Here is a tiny trained network, its code and every weight. The questions are about switching its units off for an input and a class, where a switched-off unit gives its printed mean instead of its output.

import numpy as np


def w(rows, s, z=0):
    codes = np.array(rows[::2]) - 128.0
    scale = np.full(codes.shape[1], s)
    scale[-1] = z or s
    return codes * scale


def f(y):
    return y / 2 * (1 + np.tanh(0.7978845608 * (y + 0.044715 * y**3)))


def log_softmax(a):
    a = a - a.max(-1, keepdims=True)
    return a - np.log(np.exp(a).sum(-1, keepdims=True))


def net(x, mask):
    res = np.array(x, float).reshape(1, 7) / 4 @ E
    y = f(res @ A[0][:, :-1].T + A[0][:, -1])
    res = res + np.where(mask, y, B[0][:, -1]) @ B[0][:, :-1]
    return log_softmax(res[-1] @ U[:, :-1].T + U[:, -1])


A, B = {}, {}
E = w([
[73,102,187,68,94,115,244,169],'x0',
[86,156,215,115,240,162,132,198],'x1',
[83,111,166,135,60,170,40,114],'x2',
[123,154,142,105,185,145,71,195],'x3',
[103,110,126,24,192,164,107,91],'x4',
[201,1,87,119,119,68,143,159],'x5',
[64,165,68,158,138,70,125,150],'x6',
],0.0048)
A[0] = w([
[133,125,127,131,136,128,119,130,137],'n1',
[187,155,121,169,247,113,203,148,204],'n2',
[135,75,119,108,96,116,106,107,135],'n3',
[118,132,132,120,129,120,148,143,119],'n4',
[133,124,76,132,135,101,110,130,214],'n5',
[125,122,122,134,127,121,127,131,181],'n6',
[130,131,119,124,130,130,125,127,114],'n7',
[127,143,137,137,121,141,122,120,124],'n8',
[109,194,114,176,52,126,207,47,236],'n9',
[164,72,173,30,155,178,150,83,206],'n10',
[126,140,111,120,135,133,122,121,108],'n11',
[113,158,110,119,142,133,103,130,74],'n12',
[127,129,128,127,127,125,131,129,97],'n13',
[125,122,120,135,127,121,130,132,170],'n14',
[60,153,217,158,135,171,83,141,239],'n15',
[132,133,137,136,159,139,84,149,122],'n16',
[91,124,151,91,166,130,166,142,170],'n17',
[79,131,147,93,131,105,224,168,142],'n18',
[55,165,84,82,202,126,102,72,137],'n19',
[112,168,115,122,144,130,94,131,51],'n20',
[102,105,106,146,96,99,115,130,211],'n21',
[115,128,130,129,126,128,122,135,163],'n22',
[125,68,114,126,87,115,143,104,102],'n23',
[108,57,98,151,97,85,150,90,189],'n24',
[84,150,169,148,122,158,102,121,233],'n25',
[176,145,151,147,96,154,110,170,157],'n26',
[120,147,127,132,134,129,113,125,53],'n27',
[118,135,138,133,127,135,123,127,147],'n28',
[115,129,135,122,135,133,138,129,159],'n29',
[85,132,144,95,131,106,211,166,138],'n30',
[81,115,165,97,183,139,163,115,211],'n31',
[135,96,102,170,122,103,130,135,253],'n32',
[118,131,131,120,129,125,143,139,133],'n33',
],0.014,0.0018)
B[0] = w([
[123,128,131,138,114,126,123,122,131],'n1',
[176,231,122,191,93,117,208,187,254],'n2',
[130,76,144,169,90,124,166,117,168],'n3',
[146,122,126,109,143,126,144,143,137],'n4',
[119,178,149,112,72,134,168,109,173],'n5',
[121,141,131,134,113,146,139,136,138],'n6',
[130,129,139,120,122,117,123,122,127],'n7',
[124,120,127,126,156,111,114,125,132],'n8',
[126,211,137,222,140,124,169,12,230],'n9',
[83,94,124,72,152,121,223,6,228],'n10',
[132,134,144,108,122,113,109,114,130],'n11',
[130,131,131,111,110,131,73,122,142],'n12',
[137,126,127,123,132,124,128,129,125],'n13',
[129,141,132,131,116,147,141,135,137],'n14',
[144,152,124,197,253,129,80,181,235],'n15',
[128,114,126,171,95,127,76,104,156],'n16',
[103,121,148,119,193,131,164,154,189],'n17',
[136,99,116,47,127,124,219,200,225],'n18',
[86,208,135,88,131,141,7,83,207],'n19',
[130,117,133,110,104,139,60,125,150],'n20',
[134,171,140,159,110,128,162,136,166],'n21',
[126,144,123,127,133,147,128,138,134],'n22',
[147,66,121,171,79,142,137,127,175],'n23',
[166,83,134,212,99,130,162,138,203],'n24',
[129,143,124,140,208,122,112,153,187],'n25',
[105,108,123,189,161,133,115,120,150],'n26',
[133,110,137,117,132,126,97,129,128],'n27',
[127,128,122,131,149,124,121,132,134],'n28',
[124,131,125,129,145,127,140,136,137],'n29',
[137,99,123,58,132,120,202,191,211],'n30',
[88,139,134,136,193,139,164,137,202],'n31',
[127,156,130,182,101,147,171,144,185],'n32',
[138,126,126,116,143,132,144,141,135],'n33',
],0.024,0.0072)
U = w([
[91,167,144,161,161,136,133,52,233],'0',
[124,121,117,44,156,112,176,217,124],'1',
[101,158,126,26,69,131,40,95,92],'2',
[129,64,118,108,145,132,77,141,1],'3',
[118,3,114,59,80,129,153,99,82],'4',
[129,128,131,150,158,148,15,197,104],'5',
[219,137,124,185,25,114,159,146,155],'6',
],0.0053,0.0024)

Each question gives the input, the list of numbers given to net, and the class t.
The units are the neurons (one row each of A and B). Each row of codes is followed by its name. A weight is (code - 128) times the scale printed after its matrix; where a second scale follows, it is the last column's (A, B and U).
mask holds one flag per neuron, in row order. A switched-off neuron (its flag False) gives its mean, the last column of its row in B, instead of its output. The means were averaged over made-up inputs and are rounded, as every weight is.
A unit's drop is (log p(t) with every unit on - log p(t) with that unit switched off) / (log p(t) with every unit on - log p(t) with every unit switched off).
The circuit of an input: a set's keep is (log p(t) with only the set's units on - log p(t) with every unit switched off) / (log p(t) with every unit on - log p(t) with every unit switched off). Starting from the 12 units with the biggest drops (on a tie, the unit counted first), units are removed one at a time, each time the one whose removal leaves the highest keep (on an exact tie, the one counted first), for as long as the keep stays at least 0.8.
circuit, biggest first: the units of the circuit, biggest drop first
most important unit: the unit with the biggest drop
k most important neurons: the k neurons with the biggest drops, biggest first
drop when u is switched off: that unit's drop, to one decimal
input [-2,5,8,-5,1,-6,-4], class 5: circuit, biggest first : n15
input [-3,7,1,-5,-1,4,5], class 6: circuit, biggest first : n10; n15
input [5,2,0,-3,1,8,2], class 4: circuit, biggest first : n15; n23; n2
input [-8,2,5,-4,-3,2,-2], class 5: circuit, biggest first : n2; n10
input [1,-3,7,4,-4,-5,-8], class 5: circuit, biggest first : n15; n10
input [-3,7,-7,-5,6,-5,-1], class 1: 3 most important neurons : n9; n2; n17
input [4,-5,-6,5,0,0,4], class 1: 2 most important neurons : n18; n30
input [8,-4,-1,-8,1,0,-4], class 4: 2 most important neurons : n2; n10
input [4,-5,-6,-3,3,-1,-1], class 6: circuit, biggest first : n24; n19
input [-4,-3,8,3,4,8,-4], class 4: 3 most important neurons : n2; n10; n9
input [-3,1,-4,6,-4,0,-7], class 6: 2 most important neurons : n2; n19
input [1,8,-3,6,5,-1,-2], class 1: 2 most important neurons : n9; n18
input [8,2,6,-3,-2,-5,-7], class 1: 3 most important neurons : n18; n30; n19
input [1,0,-8,8,-6,0,6], class 6: circuit, biggest first : n2
input [4,6,-1,-4,-4,-8,5], class 1: 2 most important neurons : n18; n30
input [3,0,7,1,-4,3,2], class 6: 2 most important neurons : n19; n10
input [-8,0,6,5,6,2,-2], class 5: 2 most important neurons : n15; n9
input [-8,-4,7,5,-4,-2,5], class 5: drop when n10 is switched off : 0.2
input [6,-4,-4,-3,8,1,1], class 4: drop when n10 is switched off : 0.4
input [4,-6,-3,-6,8,0,-4], class 4: most important unit : n10
input [-2,-6,-4,6,6,0,-3], class 2: drop when n9 is switched off : 0.2
input [1,-7,-8,4,8,-3,1], class 2: drop when n19 is switched off : 0.4
